Below are the code and all the weights of a small trained network. Each question names an input and a class and asks about switching units off, where a switched-off unit gives its printed mean instead of its output.

import numpy as np


def w(rows, s, z=0):
    codes = np.array(rows[::2]) - 128.0
    scale = np.full(codes.shape[1], s)
    scale[-1] = z or s
    return codes * scale


def f(y):
    return np.maximum(y, 0)


def log_softmax(a):
    a = a - a.max(-1, keepdims=True)
    return a - np.log(np.exp(a).sum(-1, keepdims=True))


def net(x, mask):
    res = np.array(x, float).reshape(1, 6) / 4 @ E
    y = f(res @ A[0][:, :-1].T + A[0][:, -1])
    res = res + np.where(mask, y, B[0][:, -1]) @ B[0][:, :-1]
    return log_softmax(res[-1] @ U[:, :-1].T + U[:, -1])


A, B = {}, {}
E = w([
[130,127,128,129,128],'x0',
[68,44,108,206,155],'x1',
[164,128,2,106,155],'x2',
[231,91,111,196,52],'x3',
[126,128,128,127,125],'x4',
[122,212,108,184,137],'x5',
],0.0083)
A[0] = w([
[128,174,140,101,124,112],'n0',
[195,5,137,36,134,236],'n1',
[189,114,135,144,92,36],'n2',
[167,191,145,151,159,131],'n3',
[125,191,70,169,155,165],'n4',
[124,130,171,156,126,207],'n5',
[32,147,105,118,170,94],'n6',
[134,126,91,118,144,37],'n7',
[164,164,138,102,122,52],'n8',
[142,90,79,87,144,186],'n9',
[169,154,155,77,91,90],'n10',
[104,104,68,135,135,135],'n11',
[98,169,128,95,189,64],'n12',
[133,137,82,122,98,132],'n13',
[166,208,155,72,103,95],'n14',
[165,125,92,184,66,66],'n15',
[145,183,126,61,87,82],'n16',
[157,132,86,99,134,154],'n17',
[65,120,139,50,140,124],'n18',
[57,127,126,85,199,69],'n19',
[120,149,181,144,113,223],'n20',
[102,76,213,135,109,168],'n21',
[128,67,155,67,181,152],'n22',
[213,123,97,175,40,61],'n23',
[56,50,94,179,109,118],'n24',
[80,168,108,98,170,82],'n25',
[155,103,110,183,33,52],'n26',
[85,109,172,176,108,134],'n27',
[129,188,134,193,164,254],'n28',
[154,192,94,67,95,142],'n29',
[132,67,122,105,85,119],'n30',
[175,172,143,59,66,60],'n31',
[133,165,186,161,96,129],'n32',
[79,95,110,216,165,67],'n33',
[180,124,178,175,86,155],'n34',
[130,155,126,152,140,64],'n35',
[181,78,27,118,195,140],'n36',
[105,143,141,107,175,40],'n37',
[174,159,147,103,166,76],'n38',
[60,166,155,101,131,74],'n39',
[146,123,140,167,58,77],'n40',
[202,91,93,210,85,106],'n41',
[126,184,132,168,125,75],'n42',
[145,181,105,201,121,173],'n43',
[157,111,20,108,159,190],'n44',
[131,113,52,136,182,98],'n45',
],0.011,0.0065)
B[0] = w([
[124,97,113,125,133,175],'n0',
[187,254,107,158,163,251],'n1',
[56,112,62,148,96,157],'n2',
[131,165,121,114,155,183],'n3',
[171,164,144,79,136,209],'n4',
[124,111,185,30,96,205],'n5',
[94,139,91,155,90,210],'n6',
[103,75,183,105,102,135],'n7',
[118,85,113,155,158,151],'n8',
[159,150,176,78,112,206],'n9',
[153,93,97,135,167,178],'n10',
[151,119,146,79,124,178],'n11',
[70,120,53,124,109,188],'n12',
[131,120,154,90,111,163],'n13',
[134,50,131,167,164,217],'n14',
[95,101,86,126,112,183],'n15',
[159,58,126,173,163,192],'n16',
[113,107,178,71,94,187],'n17',
[109,142,85,123,125,214],'n18',
[95,128,55,164,104,207],'n19',
[134,131,178,45,135,227],'n20',
[136,130,149,80,115,214],'n21',
[150,174,74,126,130,194],'n22',
[96,103,76,134,92,212],'n23',
[197,98,130,164,189,205],'n24',
[69,129,89,156,82,193],'n25',
[91,128,84,149,112,185],'n26',
[123,107,144,74,125,190],'n27',
[189,220,126,120,151,255],'n28',
[117,97,151,115,163,221],'n29',
[136,200,99,143,153,161],'n30',
[142,77,99,179,174,190],'n31',
[128,105,138,85,129,193],'n32',
[189,23,127,160,234,187],'n33',
[94,129,82,68,138,208],'n34',
[166,164,106,157,140,132],'n35',
[110,113,162,88,97,233],'n36',
[61,115,83,167,91,153],'n37',
[145,49,111,149,154,156],'n38',
[99,100,95,117,96,189],'n39',
[87,101,85,123,97,168],'n40',
[86,144,48,134,129,224],'n41',
[161,143,102,150,134,156],'n42',
[136,198,141,106,144,208],'n43',
[120,83,211,87,116,249],'n44',
[143,84,151,80,110,187],'n45',
],0.0083,0.0081)
U = w([
[51,110,65,165,76,58],'0',
[163,27,143,198,254,76],'1',
[144,163,152,129,139,254],'2',
[138,156,145,126,141,241],'3',
[124,100,195,64,89,34],'4',
[182,244,113,153,177,94],'5',
[148,193,209,218,94,112],'6',
],0.0098,0.009)

Each question gives the input, the list of numbers given to net, and the class t.
The units are the neurons (one row each of A and B). Each row of codes is followed by its name. A weight is (code - 128) times the scale printed after its matrix; where a second scale follows, it is the last column's (A, B and U).
mask holds one flag per neuron, in row order. A switched-off neuron (its flag False) gives its mean, the last column of its row in B, instead of its output. The means were averaged over made-up inputs and are rounded, as every weight is.
A unit's drop is (log p(t) with every unit on - log p(t) with that unit switched off) / (log p(t) with every unit on - log p(t) with every unit switched off).
The circuit of an input: a set's keep is (log p(t) with only the set's units on - log p(t) with every unit switched off) / (log p(t) with every unit on - log p(t) with every unit switched off). Starting from the 12 units with the biggest drops (on a tie, the unit counted first), units are removed one at a time, each time the one whose removal leaves the highest keep (on an exact tie, the one counted first), for as long as the keep stays at least 0.8.
units of the circuit, in order: the units of the circuit, biggest drop first
most important unit: the unit with the biggest drop
top k neurons: the k neurons with the biggest drops, biggest first
drop of u: that unit's drop, to one decimal
input [3,-2,-2,2,0,-6], class 5: units of the circuit, in order	[n1, n44]
input [3,5,-6,-2,1,1], class 4: top 4 neurons	[n5, n1, n21, n27]
input [6,7,-8,5,-3,0], class 4: units of the circuit, in order	[n5]
input [4,3,5,-7,-6,-1], class 0: units of the circuit, in order	[n19, n6]
input [4,-1,0,-4,-2,-7], class 5: units of the circuit, in order	[n1, n22]
input [1,3,8,2,7,-7], class 4: top 2 neurons	[n44, n36]
input [3,6,1,-5,-4,4], class 1: top 2 neurons	[n33, n24]
input [-5,4,2,1,5,7], class 5: units of the circuit, in order	[n28, n43]
input [-3,-6,1,7,0,4], class 0: units of the circuit, in order	[n23, n2]
input [5,-1,6,1,-3,-1], class 4: top 2 neurons	[n44, n36]
input [-3,6,0,-8,-4,-7], class 0: top 3 neurons	[n19, n6, n28]
input [-3,1,3,-7,6,-6], class 0: top 2 neurons	[n19, n28]
input [2,-8,3,-6,8,8], class 1: top 2 neurons	[n14, n16]
input [-4,-3,3,7,0,0], class 0: most important unit	n23
input [-5,-5,5,7,5,4], class 0: top 2 neurons	[n23, n41]
input [0,5,-3,6,1,-7], class 5: top 2 neurons	[n1, n30]
input [-2,0,7,1,-1,5], class 4: drop of n36	0.1
input [-1,7,8,-6,-2,1], class 4: drop of n44	0.4
input [1,-7,-5,0,-3,-8], class 5: drop of n44	0.2
input [6,2,7,-5,0,-5], class 4: units of the circuit, in order	[n44]
